Below are the code and all the weights of a small trained network. Each question names an input and a class and asks about switching units off, where a switched-off unit gives its printed mean instead of its output.

import numpy as np


def w(rows, s, z=0):
    codes = np.array(rows[::2]) - 128.0
    scale = np.full(codes.shape[1], s)
    scale[-1] = z or s
    return codes * scale


def f(y):
    return y / 2 * (1 + np.tanh(0.7978845608 * (y + 0.044715 * y**3)))


def log_softmax(a):
    a = a - a.max(-1, keepdims=True)
    return a - np.log(np.exp(a).sum(-1, keepdims=True))


def net(x, mask):
    res = np.array(x, float).reshape(1, 8) / 4 @ E
    y = f(res @ A[0][:, :-1].T + A[0][:, -1])
    res = res + np.where(mask, y, B[0][:, -1]) @ B[0][:, :-1]
    return log_softmax(res[-1] @ U[:, :-1].T + U[:, -1])


A, B = {}, {}
E = w([
[103,146,179,143,122,96,101,147,222,157,193],'x0',
[129,105,135,104,141,140,128,137,127,131,136],'x1',
[111,106,184,168,25,104,113,148,100,111,105],'x2',
[137,117,133,142,139,107,133,140,134,103,128],'x3',
[166,95,138,108,84,122,211,98,148,165,182],'x4',
[152,138,133,140,88,254,110,54,155,97,164],'x5',
[127,151,107,65,74,53,82,76,146,81,155],'x6',
[129,132,137,136,114,126,127,133,115,124,132],'x7',
],0.0096)
A[0] = w([
[83,147,169,162,158,79,108,90,181,190,160,30],'n1',
[131,71,214,126,65,99,127,129,57,136,99,195],'n2',
[158,130,138,100,140,113,190,95,53,113,46,30],'n3',
[107,83,78,178,202,126,166,129,135,206,132,169],'n4',
[176,106,99,108,64,111,235,131,141,177,188,40],'n5',
[200,64,112,108,85,100,254,112,130,164,143,202],'n6',
[144,189,241,138,166,117,100,121,151,131,194,4],'n7',
[162,172,33,68,108,121,165,117,90,76,92,44],'n8',
[170,187,76,69,236,135,154,65,143,131,182,200],'n9',
[156,160,98,69,122,72,109,242,124,170,86,80],'n10',
[220,86,96,178,147,116,122,91,36,121,127,47],'n11',
[170,78,59,137,117,137,95,69,66,150,99,6],'n12',
[90,144,55,22,85,46,90,66,150,92,164,226],'n13',
[125,132,146,99,138,29,181,174,78,216,78,37],'n14',
[175,164,91,104,160,56,140,174,126,189,127,102],'n15',
],0.0075,0.0038)
B[0] = w([
[192,68,90,93,91,80,126,199,154,207,165,151],'n1',
[147,106,162,158,172,112,145,88,77,164,160,217],'n2',
[116,53,105,47,64,75,78,148,146,198,165,179],'n3',
[107,124,146,176,170,128,168,127,112,173,149,200],'n4',
[162,155,1,168,187,140,58,177,83,124,93,187],'n5',
[119,151,113,177,157,111,116,138,108,72,92,235],'n6',
[136,70,44,65,142,120,118,152,207,164,135,146],'n7',
[156,65,148,108,155,131,142,160,131,203,124,179],'n8',
[106,154,193,188,112,114,92,64,107,146,171,242],'n9',
[151,165,119,100,106,248,105,86,122,117,98,196],'n10',
[138,56,137,76,119,103,143,154,196,140,159,165],'n11',
[183,143,87,83,46,90,116,157,209,156,99,159],'n12',
[38,68,143,166,110,185,178,178,96,103,95,255],'n13',
[212,170,149,131,84,194,114,78,173,55,149,222],'n14',
[154,116,161,171,154,159,141,80,142,110,163,185],'n15',
],0.0086,0.0083)
U = w([
[232,141,111,84,87,221,108,39,188,69,165,85],'0',
[173,43,64,23,117,56,109,152,207,254,156,28],'1',
[52,92,130,142,148,155,212,151,109,174,107,169],'2',
[112,114,125,136,141,119,133,114,105,153,144,254],'3',
[118,103,119,139,150,117,103,81,134,149,111,183],'4',
[126,157,20,138,200,108,10,146,93,109,83,43],'5',
[108,117,179,138,122,73,139,43,81,190,168,37],'6',
[132,136,117,81,133,155,170,141,102,138,178,190],'7',
],0.0081,0.0027)

Each question gives the input, the list of numbers given to net, and the class t.
The units are the neurons (one row each of A and B). Each row of codes is followed by its name. A weight is (code - 128) times the scale printed after its matrix; where a second scale follows, it is the last column's (A, B and U).
mask holds one flag per neuron, in row order. A switched-off neuron (its flag False) gives its mean, the last column of its row in B, instead of its output. The means were averaged over made-up inputs and are rounded, as every weight is.
A unit's drop is (log p(t) with every unit on - log p(t) with that unit switched off) / (log p(t) with every unit on - log p(t) with every unit switched off).
The circuit of an input: a set's keep is (log p(t) with only the set's units on - log p(t) with every unit switched off) / (log p(t) with every unit on - log p(t) with every unit switched off). Starting from the 12 units with the biggest drops (on a tie, the unit counted first), units are removed one at a time, each time the one whose removal leaves the highest keep (on an exact tie, the one counted first), for as long as the keep stays at least 0.8.
circuit, biggest first: the units of the circuit, biggest drop first
unit that matters most: the unit with the biggest drop
top k neurons: the k neurons with the biggest drops, biggest first
drop of u: that unit's drop, to one decimal
input [2,6,-7,1,4,0,4,5], class 6: circuit, biggest first : [n9]
input [-4,-4,-3,-2,-3,-8,7,-1], class 0: circuit, biggest first : [n14 n10]
input [-6,3,-8,-2,4,7,0,-4], class 6: circuit, biggest first : [n9 n14]
input [-8,-3,5,-5,-6,-6,3,4], class 1: circuit, biggest first : [n3 n8]
input [-5,-5,-7,8,6,2,7,-7], class 4: top 2 neurons : [n9 n5]
input [0,-3,-2,1,6,1,4,0], class 5: circuit, biggest first : [n5 n6]
input [-5,-6,6,1,-4,2,3,2], class 6: circuit, biggest first : [n2 n5]
input [6,-7,7,-2,7,1,4,8], class 3: circuit, biggest first : [n5 n13]
input [-6,-1,3,-4,-7,-7,0,-2], class 0: circuit, biggest first : [n14 n10]
input [-8,2,-7,4,-6,3,7,6], class 1: circuit, biggest first : [n8 n12]
input [-3,1,-2,-3,-2,4,6,-6], class 2: top 2 neurons : [n13 n14]
input [-1,2,-4,-3,6,-8,8,3], class 0: top 3 neurons : [n14 n10 n15]
input [3,2,-8,-1,3,-3,-5,4], class 6: top 2 neurons : [n9 n13]
input [-3,-4,5,8,4,7,6,4], class 4: top neuron : [n14]
input [-6,3,-1,5,4,-4,1,4], class 1: top 3 neurons : [n3 n11 n8]
input [7,-1,4,-3,0,5,-4,-5], class 1: circuit, biggest first : [n7 n14 n1]
input [8,5,-5,2,6,5,2,7], class 1: top 3 neurons : [n7 n1 n14]
input [-7,-7,-8,-2,7,5,8,4], class 2: top 3 neurons : [n13 n8 n14]
input [-3,-3,-4,-6,3,6,8,-6], class 2: top 2 neurons : [n13 n14]
input [3,-8,-8,-7,8,-3,6,-2], class 5: circuit, biggest first : [n5]
input [8,-4,4,3,7,-3,-3,7], class 1: top 2 neurons : [n1 n7]
input [-5,6,4,-2,7,3,-6,-2], class 5: top 3 neurons : [n5 n6 n13]
input [6,3,5,2,0,-4,-1,-4], class 1: top 2 neurons : [n1 n9]
input [-1,6,-8,8,2,-8,4,-2], class 0: top 4 neurons : [n14 n10 n15 n2]
input [8,6,1,3,-5,6,-8,-2], class 1: top 2 neurons : [n7 n13]
input [4,-5,-7,-5,-2,-3,1,3], class 6: top 2 neurons : [n9 n5]
input [8,-5,-1,-7,4,0,-1,1], class 1: unit that matters most : n1
input [4,-7,-2,1,7,-3,7,-1], class 2: drop of n13 : 1.3
input [-4,-3,3,-7,8,-5,-6,-4], class 5: drop of n5 : 0.6
